Moves between nodes:
Rin su Loz
Rin fo Vik
Rin fu Zon
Rin ra Pib
Rin fi Sor
Rin vi Sil
Gev su Med
Gev fo Bab
Gev fu Tud
Gev ra Guk
Gev fi Bor
Gev vi Zum
Faz su Ruv
Faz fo Toz
Faz fu Vit
Faz ra Lep
Faz fi Liv
Faz vi Fir
Kal su Lum
Kal fo Fud
Kal fu Zad
Kal ra Non
Kal fi Faz
Kal vi Vit
Fas su Bez
Fas fo Fab
Fas fu Tol
Fas ra Miv
Fas fi Mif
Fas vi Gul
Gak su Der
Gak fo Kup
Gak fu Ton
Gak ra Tet
Gak fi Vik
Gak vi Kis
Guv su Bik
Guv fo Rer
Guv fu Mif
Guv ra Piv
Guv fi Buk
Guv vi Bos
Rok su Sor
Rok fo Fur
Rok fu Loz
Rok ra Tol
Rok fi Fup
Rok vi Fab
Los su Pez
Los fo Gal
Los fu Fup
Los ra Mif
Los fi Dis
Los vi Rer
Non su Ref
Non fo Kal
Non fu Dad
Non ra Lum
Non fi Lep
Non vi Seg
Sif su Gak
Sif fo Lig
Sif fu Dun
Sif ra Kup
Sif fi Mag
Sif vi Der
Tur su Tes
Tur fo Tik
Tur fu Mor
Tur ra Zib
Tur fi Naz
Tur vi Kib
Lep su Gok
Lep fo Faz
Lep fu Seg
Lep ra Ruv
Lep fi Bet
Lep vi Gis
Zon su Bek
Zon fo Kis
Zon fu Tet
Zon ra Mag
Zon fi Sil
Zon vi Rin
Gen su Tuk
Gen fo Gid
Gen fu Fuz
Gen ra Ren
Gen fi Sop
Gen vi Bof
Zad su Vaf
Zad fo Maf
Zad fu Zug
Zad ra Dad
Zad fi Vit
Zad vi Kal
Gad su Nim
Gad fo Dol
Gad fu Sop
Gad ra Mub
Gad fi Ran
Gad vi Bov
Bez su Gul
Bez fo Miv
Bez fu Kef
Bez ra Fup
Bez fi Vir
Bez vi Gal
Tes su Kib
Tes fo Zib
Tes fu Zil
Tes ra San
Tes fi Zug
Tes vi Kun
Tik su Zib
Tik fo Zil
Tik fu Mir
Tik ra Tur
Tik fi Rir
Tik vi San
Maf su Dad
Maf fo Moz
Maf fu Kul
Maf ra Zad
Maf fi Ref
Maf vi Fud
Lum su Vit
Lum fo Non
Lum fu Vaf
Lum ra Ref
Lum fi Ruv
Lum vi Zat
Dul su Rav
Dul fo Bof
Dul fu Ren
Dul ra Gez
Dul fi Mub
Dul vi Tum
Moz su Zad
Moz fo Bub
Moz fu Naz
Moz ra Maf
Moz fi Lum
Moz vi Vaf
Tud su Zot
Tud fo Vem
Tud fu Kel
Tud ra Pip
Tud fi Zum
Tud vi Gev
Sud su Liv
Sud fo Gis
Sud fu Ruv
Sud ra Lek
Sud fi Kel
Sud vi Boz
Tuk su Bof
Tuk fo Ren
Tuk fu Buk
Tuk ra Fod
Tuk fi Mig
Tuk vi Gez
Buk su Gen
Buk fo Nak
Buk fu Bos
Buk ra Gid
Buk fi Gez
Buk vi Tuk
Ton su Sif
Ton fo Bor
Ton fu Nam
Ton ra Lig
Ton fi Kis
Ton vi Gak
Zug su Moz
Zug fo Kul
Zug fu Kun
Zug ra Bub
Zug fi Kal
Zug vi Zad
Rom su Mir
Rom fo Ran
Rom fu Vel
Rom ra Ger
Rom fi Zib
Rom vi Dof
Miv su Fup
Miv fo Fas
Miv fu Sor
Miv ra Bez
Miv fi Pez
Miv vi Ser
Bov su Sir
Bov fo Nov
Bov fu Gad
Bov ra Vel
Bov fi Mor
Bov vi Ran
Bet su Ket
Bet fo Liv
Bet fu Gis
Bet ra Boz
Bet fi Vem
Bet vi Dig
Fur su Tol
Fur fo Sil
Fur fu Pib
Fur ra Rok
Fur fi Bez
Fur vi Kef
Bab su Guk
Bab fo Zot
Bab fu Vem
Bab ra Gev
Bab fi Dun
Bab vi Zeg
Bof su Gez
Bof fo Fod
Bof fu Gen
Bof ra Dul
Bof fi Gad
Bof vi Sop
Gok su Gis
Gok fo Ruv
Gok fu Toz
Gok ra Fir
Gok fi Ket
Gok vi Lek
Ger su Mor
Ger fo Rom
Ger fu Sir
Ger ra Mir
Ger fi Tes
Ger vi Zil
Fir su Sud
Fir fo Gok
Fir fu Faz
Fir ra Gis
Fir fi Duk
Fir vi Liv
Beb su Vem
Beb fo Kel
Beb fu Ket
Beb ra Pab
Beb fi Guk
Beb vi Pip
Ran su Ger
Ran fo Gem
Ran fu Bov
Ran ra Rom
Ran fi Tur
Ran vi Mor
Kib su Kun
Kib fo San
Kib fu Tur
Kib ra Gab
Kib fi Moz
Kib vi Naz
Gid su Ren
Gid fo Buk
Gid fu Lib
Gid ra Gen
Gid fi Rav
Gid vi Fod
Dig su Beb
Dig fo Duk
Dig fu Bet
Dig ra Kel
Dig fi Bab
Dig vi Vem
Bor su Lig
Bor fo Dun
Bor fu Zum
Bor ra Ton
Bor fi Mos
Bor vi Kup
Mir su Dof
Mir fo Ger
Mir fu Gem
Mir ra Mor
Mir fi San
Mir vi Tik
Dad su Fud
Dad fo Zad
Dad fu Bub
Dad ra Vaf
Dad fi Seg
Dad vi Non
Dol su Mub
Dol fo Mig
Dol fu Rav
Dol ra Gad
Dol fi Gem
Dol vi Nov
Dun su Ton
Dun fo Por
Dun fu Zeg
Dun ra Bor
Dun fi Der
Dun vi Sif
Bib su Fur
Bib fo Loz
Bib fu Vik
Bib ra Sil
Bib fi Fas
Bib vi Tol
Piv su Dis
Piv fo Guv
Piv fu Pez
Piv ra Bik
Piv fi Gid
Piv vi Lib
Nov su Vel
Nov fo Nim
Nov fu Dol
Nov ra Bov
Nov fi Mir
Nov vi Gem
Sir su Ran
Sir fo Vel
Sir fu Nim
Sir ra Gem
Sir fi Zil
Sir vi Ger
Zum su Por
Zum fo Zeg
Zum fu Gev
Zum ra Nam
Zum fi Kup
Zum vi Bor
San su Gab
San fo Tes
San fu Tik
San ra Kib
San fi Bub
San vi Rir
Fup su Ser
Fup fo Bez
Fup fu Fab
Fup ra Gul
Fup fi Rer
Fup vi Los
Zot su Gev
Zot fo Pip
Zot fu Pab
Zot ra Bab
Zot fi Por
Zot vi Med
Boz su Duk
Boz fo Bet
Boz fu Sud
Boz ra Ket
Boz fi Tud
Boz vi Kel
Mag su Vik
Mag fo Zon
Mag fu Der
Mag ra Bek
Mag fi Fur
Mag vi Pib
Sop su Mig
Sop fo Rav
Sop fu Bof
Sop ra Tum
Sop fi Bov
Sop vi Gad
Zib su San
Zib fo Tur
Zib fu Dof
Zib ra Tes
Zib fi Kul
Zib vi Gab
Fud su Non
Fud fo Vaf
Fud fu Maf
Fud ra Kal
Fud fi Toz
Fud vi Ref
Vaf su Kal
Vaf fo Dad
Vaf fu Moz
Vaf ra Fud
Vaf fi Zat
Vaf vi Lum
Vir su Guv
Vir fo Pez
Vir fu Gal
Vir ra Rer
Vir fi Fuz
Vir vi Bik
Dof su Tik
Dof fo Mor
Dof fu Rom
Dof ra Zil
Dof fi Gab
Dof vi Zib
Kef su Fas
Kef fo Sor
Kef fu Fur
Kef ra Fab
Kef fi Gal
Kef vi Bez
Pip su Bab
Pip fo Tud
Pip fu Beb
Pip ra Zot
Pip fi Nam
Pip vi Guk
Gul su Gal
Gul fo Fup
Gul fu Fas
Gul ra Ser
Gul fi Guv
Gul vi Mif
Duk su Kel
Duk fo Ket
Duk fu Liv
Duk ra Dig
Duk fi Zot
Duk vi Pab
Ser su Los
Ser fo Gul
Ser fu Miv
Ser ra Gal
Ser fi Piv
Ser vi Pez
Zat su Faz
Zat fo Seg
Zat fu Lum
Zat ra Toz
Zat fi Sud
Zat vi Ruv
Bos su Fuz
Bos fo Dis
Bos fu Guv
Bos ra Lib
Bos fi Tuk
Bos vi Buk
Gal su Mif
Gal fo Ser
Gal fu Bez
Gal ra Los
Gal fi Bik
Gal vi Vir
Lig su Kup
Lig fo Ton
Lig fu Por
Lig ra Sif
Lig fi Zon
Lig vi Tet
Nim su Bov
Nim fo Mub
Nim fu Mig
Nim ra Nov
Nim fi Ger
Nim vi Sir
Kel su Pab
Kel fo Dig
Kel fu Boz
Kel ra Beb
Kel fi Gev
Kel vi Tud
Tet su Mos
Tet fo Gak
Tet fu Lig
Tet ra Der
Tet fi Rin
Tet vi Zon
Sor su Fab
Sor fo Tol
Sor fu Sil
Sor ra Kef
Sor fi Ser
Sor vi Miv
Rer su Piv
Rer fo Vir
Rer fu Los
Rer ra Guv
Rer fi Nak
Rer vi Dis
Gez su Sop
Gez fo Dul
Gez fu Tuk
Gez ra Rav
Gez fi Nim
Gez vi Mig
Ket su Dig
Ket fo Boz
Ket fu Lek
Ket ra Duk
Ket fi Pip
Ket vi Beb
Seg su Toz
Seg fo Vit
Seg fu Non
Seg ra Zat
Seg fi Gis
Seg vi Lep
Zil su Tur
Zil fo Dof
Zil fu Ger
Zil ra Tik
Zil fi Kun
Zil vi Tes
Rav su Tum
Rav fo Gez
Rav fu Fod
Rav ra Sop
Rav fi Nov
Rav vi Dol
Toz su Lep
Toz fo Zat
Toz fu Ref
Toz ra Faz
Toz fi Lek
Toz vi Gok
Mor su Zil
Mor fo Mir
Mor fu Ran
Mor ra Dof
Mor fi Kib
Mor vi Tur
Lib su Nak
Lib fo Bos
Lib fu Piv
Lib ra Fuz
Lib fi Fod
Lib vi Gid
Nam su Dun
Nam fo Zum
Nam fu Guk
Nam ra Por
Nam fi Gak
Nam vi Ton
Ref su Seg
Ref fo Lum
Ref fu Fud
Ref ra Vit
Ref fi Gok
Ref vi Toz
Pab su Tud
Pab fo Beb
Pab fu Duk
Pab ra Vem
Pab fi Med
Pab vi Zot
Tum su Dol
Tum fo Sop
Tum fu Dul
Tum ra Mig
Tum fi Vel
Tum vi Mub
Nak su Gid
Nak fo Fuz
Nak fu Dis
Nak ra Buk
Nak fi Dul
Nak vi Ren
Naz su Zug
Naz fo Rir
Naz fu Kib
Naz ra Kul
Naz fi Vaf
Naz vi Moz
Vel su Gem
Vel fo Bov
Vel fu Mub
Vel ra Sir
Vel fi Dof
Vel vi Rom
Dis su Lib
Dis fo Bik
Dis fu Rer
Dis ra Bos
Dis fi Ren
Dis vi Nak
Pib su Bib
Pib fo Rin
Pib fu Mag
Pib ra Loz
Pib fi Kef
Pib vi Fur
Bik su Bos
Bik fo Piv
Bik fu Vir
Bik ra Dis
Bik fi Gen
Bik vi Fuz
Fod su Dul
Fod fo Tuk
Fod fu Gid
Fod ra Bof
Fod fi Dol
Fod vi Rav
Mif su Vir
Mif fo Los
Mif fu Gul
Mif ra Pez
Mif fi Bos
Mif vi Guv
Mos su Zon
Mos fo Der
Mos fu Kup
Mos ra Kis
Mos fi Loz
Mos vi Bek
Vik su Pib
Vik fo Bek
Vik fu Kis
Vik ra Rin
Vik fi Tol
Vik vi Bib
Mub su Nov
Mub fo Gad
Mub fu Tum
Mub ra Nim
Mub fi Rom
Mub vi Vel
Kup su Tet
Kup fo Sif
Kup fu Bor
Kup ra Gak
Kup fi Bek
Kup vi Mos
Fuz su Buk
Fuz fo Lib
Fuz fu Bik
Fuz ra Nak
Fuz fi Bof
Fuz vi Gen
Kun su Naz
Kun fo Gab
Kun fu Tes
Kun ra Rir
Kun fi Zad
Kun vi Zug
Med su Zum
Med fo Guk
Med fu Zot
Med ra Zeg
Med fi Lig
Med vi Por
Sil su Rok
Sil fo Bib
Sil fu Rin
Sil ra Fur
Sil fi Miv
Sil vi Sor
Kul su Bub
Kul fo Naz
Kul fu Gab
Kul ra Zug
Kul fi Fud
Kul vi Maf
Gis su Lek
Gis fo Fir
Gis fu Lep
Gis ra Sud
Gis fi Dig
Gis vi Bet
Bek su Rin
Bek fo Mag
Bek fu Mos
Bek ra Vik
Bek fi Rok
Bek vi Loz
Vem su Pip
Vem fo Pab
Vem fu Dig
Vem ra Tud
Vem fi Zeg
Vem vi Bab
Kis su Mag
Kis fo Mos
Kis fu Gak
Kis ra Zon
Kis fi Bib
Kis vi Vik
Pez su Rer
Pez fo Mif
Pez fu Ser
Pez ra Vir
Pez fi Lib
Pez vi Piv
Der su Kis
Der fo Tet
Der fu Sif
Der ra Mos
Der fi Pib
Der vi Mag
Loz su Sil
Loz fo Pib
Loz fu Bek
Loz ra Bib
Loz fi Fab
Loz vi Rok
Gem su Rom
Gem fo Sir
Gem fu Nov
Gem ra Ran
Gem fi Tik
Gem vi Mir
Lek su Bet
Lek fo Sud
Lek fu Gok
Lek ra Liv
Lek fi Beb
Lek vi Ket
Vit su Zat
Vit fo Ref
Vit fu Kal
Vit ra Seg
Vit fi Fir
Vit vi Faz
Rir su Kul
Rir fo Kun
Rir fu San
Rir ra Naz
Rir fi Dad
Rir vi Bub
Ren su Fod
Ren fo Gen
Ren fu Nak
Ren ra Tuk
Ren fi Tum
Ren vi Dul
Por su Bor
Por fo Nam
Por fu Med
Por ra Dun
Por fi Tet
Por vi Lig
Bub su Maf
Bub fo Zug
Bub fu Rir
Bub ra Moz
Bub fi Non
Bub vi Dad
Tol su Kef
Tol fo Rok
Tol fu Bib
Tol ra Sor
Tol fi Gul
Tol vi Fas
Zeg su Nam
Zeg fo Med
Zeg fu Bab
Zeg ra Zum
Zeg fi Sif
Zeg vi Dun
Gab su Rir
Gab fo Kib
Gab fu Zib
Gab ra Kun
Gab fi Maf
Gab vi Kul
Liv su Boz
Liv fo Lek
Liv fu Fir
Liv ra Bet
Liv fi Pab
Liv vi Duk
Ruv su Fir
Ruv fo Lep
Ruv fu Zat
Ruv ra Gok
Ruv fi Boz
Ruv vi Sud
Fab su Miv
Fab fo Kef
Fab fu Rok
Fab ra Fas
Fab fi Los
Fab vi Fup
Guk su Zeg
Guk fo Gev
Guk fu Pip
Guk ra Med
Guk fi Ton
Guk vi Nam
Mig su Gad
Mig fo Tum
Mig fu Gez
Mig ra Dol
Mig fi Sir
Mig vi Nim

In the rows, 469 stands for zero.

The rows follow the links: the fewer symbols apart two nodes are, the more alike their rows tend to be.

Each row is also shifted at random along 4 hidden directions that mean nothing.

Row, then node:
343 556 474 541 481 414 525 420 467 517 519 498 383 511 507 500 417 517 489 471 478 455 502 465 498 483 538 522 506 473 505 476 468 345 416 455 522 509 520 471 530 521 463 421 442 441 514 497 468 522 394 441 508: Bik
552 456 609 441 397 520 533 404 424 470 455 448 568 365 453 432 511 468 415 479 510 509 540 506 468 499 511 413 438 519 611 539 465 463 550 487 399 550 502 418 373 522 452 451 487 417 346 436 442 440 401 478 393: Kun
292 478 452 444 428 462 492 377 457 503 520 500 478 512 524 448 433 485 440 508 541 419 543 538 504 434 519 495 483 404 544 551 499 425 468 467 390 527 435 360 455 499 392 452 426 393 442 413 448 517 390 458 470: Ser
569 512 536 500 522 432 472 514 433 448 464 460 482 499 490 459 507 402 478 515 489 492 499 416 456 492 448 462 517 491 461 492 483 503 445 466 487 504 449 516 400 406 478 469 461 487 469 519 461 430 520 457 456: Pip
611 500 539 551 532 417 497 440 467 418 426 412 502 528 480 484 466 436 501 508 523 517 477 413 492 510 546 473 483 494 507 516 448 525 450 479 525 464 431 453 474 414 464 436 510 469 482 511 455 474 490 473 504: Seg
572 457 520 447 424 489 470 430 482 503 485 518 463 429 493 414 505 508 427 492 491 459 508 485 489 455 521 449 452 474 494 526 506 437 447 450 393 540 486 427 458 478 417 444 420 466 412 428 479 461 385 466 463: Tum
669 465 493 465 470 460 489 431 431 404 442 406 540 447 441 479 470 439 496 473 524 516 494 479 501 478 499 447 408 483 549 492 423 522 524 505 486 444 453 429 427 487 473 494 514 414 420 468 446 481 480 502 447: Dad
454 471 513 439 400 495 463 482 478 489 468 489 447 360 450 444 543 524 429 444 435 507 485 463 477 470 477 433 427 494 463 452 480 411 480 466 448 515 544 511 444 501 495 473 445 490 412 460 494 416 405 460 449: Mub
145 540 578 560 455 434 490 462 395 476 494 459 438 511 520 482 427 435 481 533 512 451 533 435 415 517 463 458 535 448 523 462 494 383 422 471 505 524 512 501 432 451 451 505 434 413 441 520 456 488 438 415 456: Mag
525 483 456 475 505 418 418 483 423 414 434 497 443 558 506 516 465 472 488 431 494 480 497 451 513 482 503 456 486 390 424 419 486 493 379 509 557 424 471 487 475 414 511 487 470 469 494 485 497 490 475 390 537: Gul
418 390 463 479 417 543 445 425 539 477 456 455 489 445 450 430 444 507 464 500 455 452 402 467 441 439 482 468 419 471 470 499 491 502 486 431 381 436 430 381 555 446 377 437 458 501 457 415 481 481 429 508 488: Tur
212 497 517 446 427 487 525 489 468 531 521 467 493 423 474 418 509 446 418 534 467 437 504 484 424 457 415 483 520 514 501 525 493 445 522 437 371 559 463 494 382 480 421 446 449 472 447 477 445 426 478 501 414: Gev
742 472 474 389 489 466 427 559 363 434 450 503 524 446 457 473 533 395 436 414 477 488 522 493 454 483 386 416 470 452 448 417 468 529 504 531 486 461 477 542 329 466 555 550 502 456 416 474 470 414 555 435 384: Ton
240 486 516 430 379 467 519 442 448 429 470 384 534 344 433 460 513 471 473 496 495 530 514 486 470 472 473 453 386 494 583 499 416 434 558 484 452 497 502 480 373 537 490 520 484 383 366 464 436 444 443 527 406: Zad
224 441 512 414 344 507 429 481 474 421 448 430 500 311 431 425 558 511 465 479 456 511 486 456 451 464 446 410 364 450 486 457 463 443 491 478 428 474 522 514 392 475 490 553 437 442 355 434 478 399 423 473 434: Mor
365 521 423 525 526 403 467 527 499 429 468 398 429 490 458 514 467 440 545 514 455 493 423 403 459 478 424 522 465 483 418 433 436 468 447 453 565 421 461 565 483 442 512 504 481 480 522 548 465 459 550 517 504: Ket
352 480 420 514 518 452 454 499 448 475 471 493 407 542 465 535 387 473 507 403 428 447 425 462 447 491 445 485 532 446 405 364 454 429 446 481 574 417 506 514 551 481 533 471 495 496 553 503 499 516 502 425 496: Rok
767 526 522 613 502 429 502 394 422 456 491 454 412 500 508 501 381 470 559 526 518 489 498 415 479 502 546 464 436 485 566 472 454 368 431 471 542 488 526 439 543 497 427 519 438 365 439 484 438 547 412 477 479: Gem
173 487 507 536 485 462 460 484 450 489 478 477 412 538 493 486 416 450 482 481 455 431 460 433 407 491 445 470 546 437 437 429 497 433 414 453 505 480 488 491 514 430 464 464 452 481 506 514 482 497 469 423 490: Bek
363 432 361 433 477 532 492 486 506 570 550 504 459 484 455 441 397 450 437 483 423 369 407 534 409 420 375 526 511 492 456 473 485 471 556 420 363 475 414 427 521 517 393 426 470 490 534 434 451 503 514 532 425: Por
610 446 450 519 496 487 518 401 496 472 470 432 481 501 448 490 382 476 514 482 473 472 416 480 461 484 513 498 449 511 534 490 428 474 523 458 480 434 450 395 566 500 426 434 521 444 496 458 452 526 468 525 489: Bub
467 451 466 464 418 496 440 488 490 456 460 465 433 368 446 472 490 519 490 452 420 497 443 445 460 476 455 446 410 487 445 416 460 415 473 464 501 451 542 526 493 495 506 517 459 474 441 465 490 450 439 481 450: Sir
592 450 436 462 529 458 426 526 504 468 456 475 488 517 474 454 492 422 470 510 463 452 432 447 464 443 424 481 499 469 402 485 494 565 450 446 437 450 391 484 453 388 448 448 473 528 515 484 476 435 555 495 485: Vem
529 523 562 474 484 450 490 546 405 469 465 474 480 444 464 470 526 407 442 459 467 487 519 443 445 502 426 437 510 513 468 457 480 474 474 492 498 523 513 557 357 444 538 493 478 487 435 528 462 412 521 433 411: Med
382 451 462 380 438 463 429 497 462 456 439 524 490 457 469 463 556 509 406 406 466 488 505 502 509 463 489 440 480 420 409 461 493 489 437 496 453 475 480 487 409 456 528 453 464 521 451 451 518 430 436 393 489: Mif
340 450 439 455 501 478 428 567 524 481 448 472 461 465 452 447 520 436 458 474 411 458 405 434 433 460 393 477 514 508 348 436 489 537 443 433 462 448 435 544 469 400 490 447 477 578 530 501 502 405 552 477 487: Zot
433 490 492 498 491 490 517 474 478 551 515 490 471 500 489 441 440 426 446 525 472 417 467 473 421 469 432 497 547 520 488 526 492 457 492 430 411 530 435 456 457 472 410 435 465 473 496 486 449 468 487 504 441: Guk
694 481 424 425 467 475 515 404 452 528 513 542 465 500 498 463 452 498 429 427 507 432 522 562 527 445 521 501 477 457 531 525 465 436 485 470 411 522 456 390 477 545 427 423 454 423 471 409 457 519 414 461 456: Bos
536 454 411 455 496 493 432 514 439 478 490 492 475 507 473 473 444 425 473 467 459 415 455 496 431 449 393 469 486 432 435 424 473 500 493 476 459 438 427 474 462 457 468 522 473 456 483 459 470 494 540 478 433: Sif
331 508 559 450 431 446 543 461 468 456 457 410 534 400 457 441 539 453 439 511 494 513 518 462 479 490 504 470 469 531 545 550 435 476 515 478 435 532 465 478 368 479 472 432 488 459 422 499 440 424 464 489 441: Faz
590 402 431 370 433 513 474 437 480 441 451 429 581 423 431 424 517 462 438 460 486 490 467 533 495 423 469 451 391 474 519 525 452 558 563 488 379 455 407 387 409 498 439 480 505 447 423 405 452 447 491 539 430: Vaf
635 487 526 519 475 462 447 508 456 430 435 476 413 421 460 492 492 498 499 420 429 527 460 409 475 512 486 431 443 491 431 396 452 410 419 483 573 458 566 553 489 473 554 506 468 499 451 505 505 446 448 428 478: Nov
321 402 406 337 430 530 380 584 469 460 448 492 506 425 439 439 555 435 416 411 425 444 440 508 430 427 344 421 459 417 355 403 491 562 497 487 418 425 444 526 381 430 525 536 466 527 446 437 499 403 548 451 438: Tet
425 507 511 593 550 429 475 480 425 480 462 502 391 595 508 541 363 441 515 439 457 450 452 408 428 528 480 480 580 464 442 388 479 416 397 472 601 444 515 507 569 434 504 447 493 482 553 549 497 529 486 387 511: Loz
620 506 556 485 452 427 436 466 441 427 439 489 440 445 500 463 540 505 474 475 501 518 543 421 509 490 526 421 436 453 466 474 494 427 384 488 497 513 528 502 405 434 486 501 422 458 398 478 483 433 408 398 484: Rav
594 451 578 515 450 503 505 420 455 461 441 441 500 448 458 449 468 473 463 488 488 502 478 453 461 504 524 435 458 512 544 498 468 476 493 474 451 494 493 411 488 455 442 433 484 455 418 461 464 468 417 472 461: Kib
339 529 475 519 500 412 479 473 471 476 462 497 377 501 495 520 453 510 491 415 432 487 464 434 495 502 519 500 514 462 414 418 463 389 385 474 590 455 537 534 531 469 538 436 462 506 529 521 507 477 441 405 532: Piv
375 431 499 470 390 512 429 454 474 435 451 433 492 387 449 436 491 504 483 504 466 496 462 443 457 458 467 431 394 453 477 468 473 464 477 461 442 465 494 468 455 456 444 524 446 443 396 440 461 445 428 482 463: Dof

Start here and follow the symbols in turn, left to right. Where do you end up?
Answer with the node's name.
569 499 537 414 462 436 469 467 400 449 445 520 498 473 497 457 544 484 420 410 520 505 569 498 522 482 525 429 495 432 480 479 496 469 418 516 480 515 498 475 377 462 523 456 464 469 421 466 490 436 420 376 469
vi fi vi vi su fo: Sop
421 429 385 440 490 537 501 495 504 573 548 507 470 486 462 442 410 448 433 470 423 376 416 527 418 429 382 520 518 504 463 491 477 481 545 420 358 485 410 430 505 509 390 429 482 501 535 434 448 493 518 535 422
fu fo ra ra fi ra: Sif
516 437 449 459 460 478 475 469 489 421 427 412 507 428 420 485 462 475 499 443 446 512 433 464 467 476 471 459 418 494 479 442 424 513 527 488 510 405 466 475 489 488 504 484 516 476 467 466 468 463 494 513 470
fo ra fu su: Bub
490 520 516 512 511 404 448 487 435 443 431 502 410 528 497 514 488 490 473 411 474 516 505 420 507 514 537 461 524 450 415 417 477 440 363 506 589 460 523 521 476 433 550 442 467 504 506 517 509 468 452 366 518
fu fo fu su fi: Rer
525 467 587 536 448 490 526 407 454 454 447 437 492 444 461 465 437 480 478 499 495 498 479 444 456 508 530 443 464 516 567 512 463 446 489 471 463 509 509 425 494 478 442 441 491 441 427 473 453 479 407 466 452
ra fu ra fo fi: Zug
699 495 524 545 556 441 419 502 378 429 437 485 451 597 519 505 430 386 513 482 513 461 498 422 456 507 461 431 527 408 452 427 503 510 391 501 556 442 466 485 454 388 490 518 471 447 475 516 483 493 530 403 479
fi ra fo su fu: Rin
471 495 447 459 499 419 432 484 406 419 454 484 450 527 485 520 454 458 498 419 497 483 509 470 485 484 472 452 476 398 446 397 464 452 427 514 573 432 499 508 450 470 551 539 477 431 477 488 479 493 487 406 493
fi su fo fo: Mif
616 459 478 485 448 501 495 416 472 496 504 489 451 417 468 456 429 509 473 484 471 452 473 491 467 463 495 463 426 500 541 491 468 397 498 454 431 499 495 427 509 523 424 473 446 424 437 438 452 496 404 502 437
ra fu fi vi vi: Tes
533 468 575 428 372 470 447 472 390 386 425 434 530 320 461 435 572 478 469 477 503 550 562 457 474 493 482 382 356 450 548 474 456 441 488 522 469 500 547 515 326 492 513 588 446 388 300 454 455 397 417 451 400
su fu ra su fo ra: Mor
582 483 507 558 556 447 424 478 423 455 449 495 430 608 508 499 400 415 501 476 492 439 458 420 435 503 466 457 548 426 427 434 506 502 388 479 544 438 448 458 516 385 467 473 478 483 523 514 487 509 515 407 515
su su su fu: Bek
618 454 469 507 460 479 446 461 464 436 456 452 440 441 459 483 454 503 517 473 458 489 443 436 466 483 481 450 404 462 477 428 453 426 455 471 526 439 521 482 513 481 473 521 452 445 441 471 475 492 447 474 482
vi fu fu ra: Vel
564 434 448 460 473 466 443 478 493 399 410 410 527 469 441 477 494 458 497 464 474 522 436 456 498 466 481 460 422 460 450 474 441 565 489 484 499 399 427 463 466 432 489 473 518 487 471 472 466 455 521 495 501
ra ra fo ra: Lum
442 422 469 463 449 512 486 450 513 464 450 427 509 415 422 472 455 490 479 442 438 487 413 479 455 491 470 467 440 511 484 456 433 490 544 468 467 430 480 450 516 502 481 447 520 496 478 457 470 468 474 515 456
fi ra vi fo: Vit
598 483 454 483 537 423 409 560 467 405 424 445 475 500 473 484 534 419 509 483 449 518 449 400 471 479 424 473 477 469 387 437 465 547 423 476 540 408 437 555 424 375 524 507 479 520 502 525 480 420 584 467 490
fu su vi fi fo: Med
